Here is a tiny trained network, its code and every weight. The questions are about switching its units off for an input and a class, where a switched-off unit gives its printed mean instead of its output.

import numpy as np


def w(rows, s, z=0):
    codes = np.array(rows[::2]) - 128.0
    scale = np.full(codes.shape[1], s)
    scale[-1] = z or s
    return codes * scale


def f(y):
    return np.maximum(y, 0)


def log_softmax(a):
    a = a - a.max(-1, keepdims=True)
    return a - np.log(np.exp(a).sum(-1, keepdims=True))


def net(x, mask):
    res = np.array(x, float).reshape(1, 5) / 4 @ E
    y = f(res @ A[0][:, :-1].T + A[0][:, -1])
    res = res + np.where(mask, y, B[0][:, -1]) @ B[0][:, :-1]
    return log_softmax(res[-1] @ U[:, :-1].T + U[:, -1])


A, B = {}, {}
E = w([
[148,169,131,102,118,230,120],'x0',
[2,213,133,128,141,128,112],'x1',
[231,198,61,180,84,145,159],'x2',
[58,86,82,115,31,136,213],'x3',
[70,148,167,59,213,105,141],'x4',
],0.0097)
A[0] = w([
[195,136,165,153,98,218,162,177],'neuron 1',
[106,214,100,98,91,98,126,220],'neuron 2',
[164,133,113,174,60,174,125,85],'neuron 3',
[246,97,173,129,108,49,102,223],'neuron 4',
[105,143,151,194,255,117,88,218],'neuron 5',
[151,68,240,70,208,79,92,137],'neuron 6',
[87,163,138,178,140,159,217,251],'neuron 7',
],0.0085,0.0027)
B[0] = w([
[159,132,154,61,126,101,177,208],'neuron 1',
[159,101,34,102,214,104,94,194],'neuron 2',
[161,171,169,70,141,119,85,202],'neuron 3',
[94,157,108,86,67,163,160,237],'neuron 4',
[74,195,108,208,112,167,25,241],'neuron 5',
[111,205,67,178,67,145,198,254],'neuron 6',
[52,99,117,2,108,57,163,192],'neuron 7',
],0.0086,0.0097)
U = w([
[99,181,107,160,254,63,61,5],'0',
[33,88,89,34,124,96,136,251],'1',
[108,193,116,175,92,147,89,80],'2',
[195,105,150,32,119,127,133,36],'3',
],0.0083,0.0027)

Each question gives the input, the list of numbers given to net, and the class t.
The units are the neurons (one row each of A and B). Each row of codes is followed by its name. A weight is (code - 128) times the scale printed after its matrix; where a second scale follows, it is the last column's (A, B and U).
mask holds one flag per neuron, in row order. A switched-off neuron (its flag False) gives its mean, the last column of its row in B, instead of its output. The means were averaged over made-up inputs and are rounded, as every weight is.
A unit's drop is (log p(t) with every unit on - log p(t) with that unit switched off) / (log p(t) with every unit on - log p(t) with every unit switched off).
The circuit of an input: a set's keep is (log p(t) with only the set's units on - log p(t) with every unit switched off) / (log p(t) with every unit on - log p(t) with every unit switched off). Starting from all 7 units, units are removed one at a time, each time the one whose removal leaves the highest keep (on an exact tie, the one counted first), for as long as the keep stays at least 0.8.
units of the circuit, in order: the units of the circuit, biggest drop first
most important unit: the unit with the biggest drop
k most important neurons: the k neurons with the biggest drops, biggest first
drop when u is switched off: that unit's drop, to one decimal
input [-8,-2,4,-2,3], class 2: units of the circuit, in order : [neuron 7; neuron 4; neuron 2]
input [0,7,5,-3,1], class 0: most important unit : neuron 2
input [-6,5,-8,-6,-6], class 2: units of the circuit, in order : [neuron 6; neuron 5]
input [1,-1,5,4,3], class 3: units of the circuit, in order : [neuron 5; neuron 6]
input [-5,8,6,0,-8], class 1: units of the circuit, in order : [neuron 7; neuron 5]
input [4,5,-1,-2,-6], class 1: units of the circuit, in order : [neuron 5; neuron 6]
input [1,7,1,-7,-8], class 0: units of the circuit, in order : [neuron 6; neuron 4]
input [7,8,-3,-2,6], class 0: 3 most important neurons : [neuron 5; neuron 4; neuron 2]
input [-6,6,7,0,-8], class 1: units of the circuit, in order : [neuron 5; neuron 7]
input [-6,0,1,-8,3], class 2: units of the circuit, in order : [neuron 6; neuron 4]
input [8,2,-3,-4,5], class 2: units of the circuit, in order : [neuron 6; neuron 5]
input [7,5,1,-1,-1], class 1: 2 most important neurons : [neuron 7; neuron 5]
input [-3,-8,-5,-4,-2], class 2: 2 most important neurons : [neuron 6; neuron 7]
input [-5,6,-8,-2,3], class 2: most important neuron : [neuron 6]
input [-1,-2,0,-1,-5], class 3: 2 most important neurons : [neuron 5; neuron 6]
input [-5,0,0,1,7], class 0: drop when neuron 7 is switched off : 0.1
input [5,-4,0,-6,-8], class 3: drop when neuron 1 is switched off : 0.1
input [-7,-6,7,5,-3], class 3: drop when neuron 6 is switched off : 0.1
